Below is a small trained network, with its code and all its weights. Each question gives an input and a class and asks what happens when units are switched off, that is, made to give their printed mean instead of their output.

import numpy as np


def w(rows, s, z=0):
    codes = np.array(rows[::2]) - 128.0
    scale = np.full(codes.shape[1], s)
    scale[-1] = z or s
    return codes * scale


def f(y):
    return y / 2 * (1 + np.tanh(0.7978845608 * (y + 0.044715 * y**3)))


def log_softmax(a):
    a = a - a.max(-1, keepdims=True)
    return a - np.log(np.exp(a).sum(-1, keepdims=True))


def net(x, mask):
    res = np.array(x, float).reshape(1, 4) / 4 @ E
    y = f(res @ A[0][:, :-1].T + A[0][:, -1])
    res = res + np.where(mask, y, B[0][:, -1]) @ B[0][:, :-1]
    return log_softmax(res[-1] @ U[:, :-1].T + U[:, -1])


A, B = {}, {}
E = w([
[125,110,184,57,101,91,85,204,140,178,74],'x0',
[175,85,217,160,103,133,103,149,139,71,195],'x1',
[142,156,89,176,73,187,108,155,200,132,104],'x2',
[91,163,188,80,166,254,94,116,130,73,107],'x3',
],0.016)
A[0] = w([
[111,134,83,196,153,142,199,54,134,71,166,160],'n0',
[147,127,181,80,165,87,159,103,11,149,152,79],'n1',
[87,194,90,100,144,116,190,89,136,211,72,128],'n2',
[195,129,212,157,160,143,106,137,149,112,188,112],'n3',
[110,73,152,83,198,112,188,113,89,149,154,17],'n4',
[165,188,91,197,77,165,94,162,224,134,83,1],'n5',
[106,82,179,42,94,74,51,211,156,189,68,169],'n6',
[165,140,114,170,181,118,160,62,111,89,145,79],'n7',
[66,161,77,107,192,110,183,120,120,151,72,49],'n8',
[90,168,173,77,177,212,109,113,126,82,106,120],'n9',
[117,114,82,111,151,142,157,134,105,150,87,33],'n10',
[142,98,114,168,117,58,218,130,138,168,110,129],'n11',
[107,145,160,138,209,70,125,108,72,84,103,54],'n12',
[195,60,167,153,72,86,141,139,116,74,151,90],'n13',
[186,107,105,179,86,51,166,129,122,179,140,79],'n14',
],0.012,0.0032)
B[0] = w([
[195,11,155,194,227,96,158,137,165,127,85,202],'n0',
[161,131,70,148,64,155,134,219,108,209,130,188],'n1',
[82,64,189,98,145,106,29,128,131,124,225,199],'n2',
[52,83,169,35,145,148,56,133,89,96,176,191],'n3',
[162,127,77,152,71,183,134,157,86,171,142,169],'n4',
[168,111,112,144,60,219,166,194,40,224,184,198],'n5',
[206,80,140,204,220,44,167,135,167,121,106,254],'n6',
[172,108,138,183,165,123,121,145,167,127,68,176],'n7',
[108,97,181,53,118,135,81,110,124,126,151,187],'n8',
[61,196,108,90,95,82,226,48,150,84,54,222],'n9',
[116,117,168,104,121,161,86,122,113,108,120,156],'n10',
[86,202,109,115,116,114,175,89,149,57,111,189],'n11',
[158,125,116,131,56,178,146,142,74,168,135,165],'n12',
[93,148,164,70,139,133,39,112,119,93,167,192],'n13',
[51,159,77,122,83,110,182,43,128,106,104,200],'n14',
],0.011,0.027)
U = w([
[196,86,138,162,244,102,141,145,132,118,108,253],'0',
[50,170,101,113,112,119,187,82,121,94,102,109],'1',
[77,95,165,89,156,146,6,135,110,113,179,73],'2',
[173,124,98,142,62,201,146,200,93,181,159,63],'3',
],0.018,0.0028)

Each question gives the input, the list of numbers given to net, and the class t.
The units are the neurons (one row each of A and B). Each row of codes is followed by its name. A weight is (code - 128) times the scale printed after its matrix; where a second scale follows, it is the last column's (A, B and U).
mask holds one flag per neuron, in row order. A switched-off neuron (its flag False) gives its mean, the last column of its row in B, instead of its output. The means were averaged over made-up inputs and are rounded, as every weight is.
A unit's drop is (log p(t) with every unit on - log p(t) with that unit switched off) / (log p(t) with every unit on - log p(t) with every unit switched off).
The circuit of an input: a set's keep is (log p(t) with only the set's units on - log p(t) with every unit switched off) / (log p(t) with every unit on - log p(t) with every unit switched off). Starting from the 12 units with the biggest drops (on a tie, the unit counted first), units are removed one at a time, each time the one whose removal leaves the highest keep (on an exact tie, the one counted first), for as long as the keep stays at least 0.8.
units of the circuit, in order: the units of the circuit, biggest drop first
most important unit: the unit with the biggest drop
k most important neurons: the k neurons with the biggest drops, biggest first
drop when u is switched off: that unit's drop, to one decimal
input [4,5,4,6], class 1: most important unit	n9
input [-6,7,-6,5], class 2: 3 most important neurons	n3, n6, n13
input [-4,-4,-4,2], class 0: 2 most important neurons	n0, n5
input [5,-7,0,4], class 2: 3 most important neurons	n2, n8, n0
input [-1,-8,7,7], class 2: 3 most important neurons	n2, n8, n14
input [2,-6,-8,-1], class 3: 3 most important neurons	n1, n4, n12
input [-4,0,8,7], class 3: 2 most important neurons	n5, n14
input [-8,-4,-8,5], class 0: 2 most important neurons	n0, n7
input [8,-8,5,3], class 0: 3 most important neurons	n6, n3, n13
input [-3,6,-7,-4], class 3: 2 most important neurons	n1, n4
input [-1,-7,0,-5], class 2: 2 most important neurons	n2, n9
input [3,-6,-4,-7], class 1: 2 most important neurons	n14, n11
input [3,7,8,0], class 3: 4 most important neurons	n5, n2, n8, n10
input [1,-1,4,-3], class 3: units of the circuit, in order	n5
input [0,-4,5,2], class 3: 3 most important neurons	n5, n3, n13
input [-3,-4,1,-5], class 1: 2 most important neurons	n6, n14
input [2,5,-7,-8], class 1: drop when n11 is switched off	0.6
input [0,-6,-8,-8], class 1: drop when n5 is switched off	1.9
input [3,6,-4,-2], class 2: drop when n13 is switched off	0.1
input [-7,-6,7,6], class 0: units of the circuit, in order	n0
input [7,3,-4,4], class 0: drop when n11 is switched off	0.0
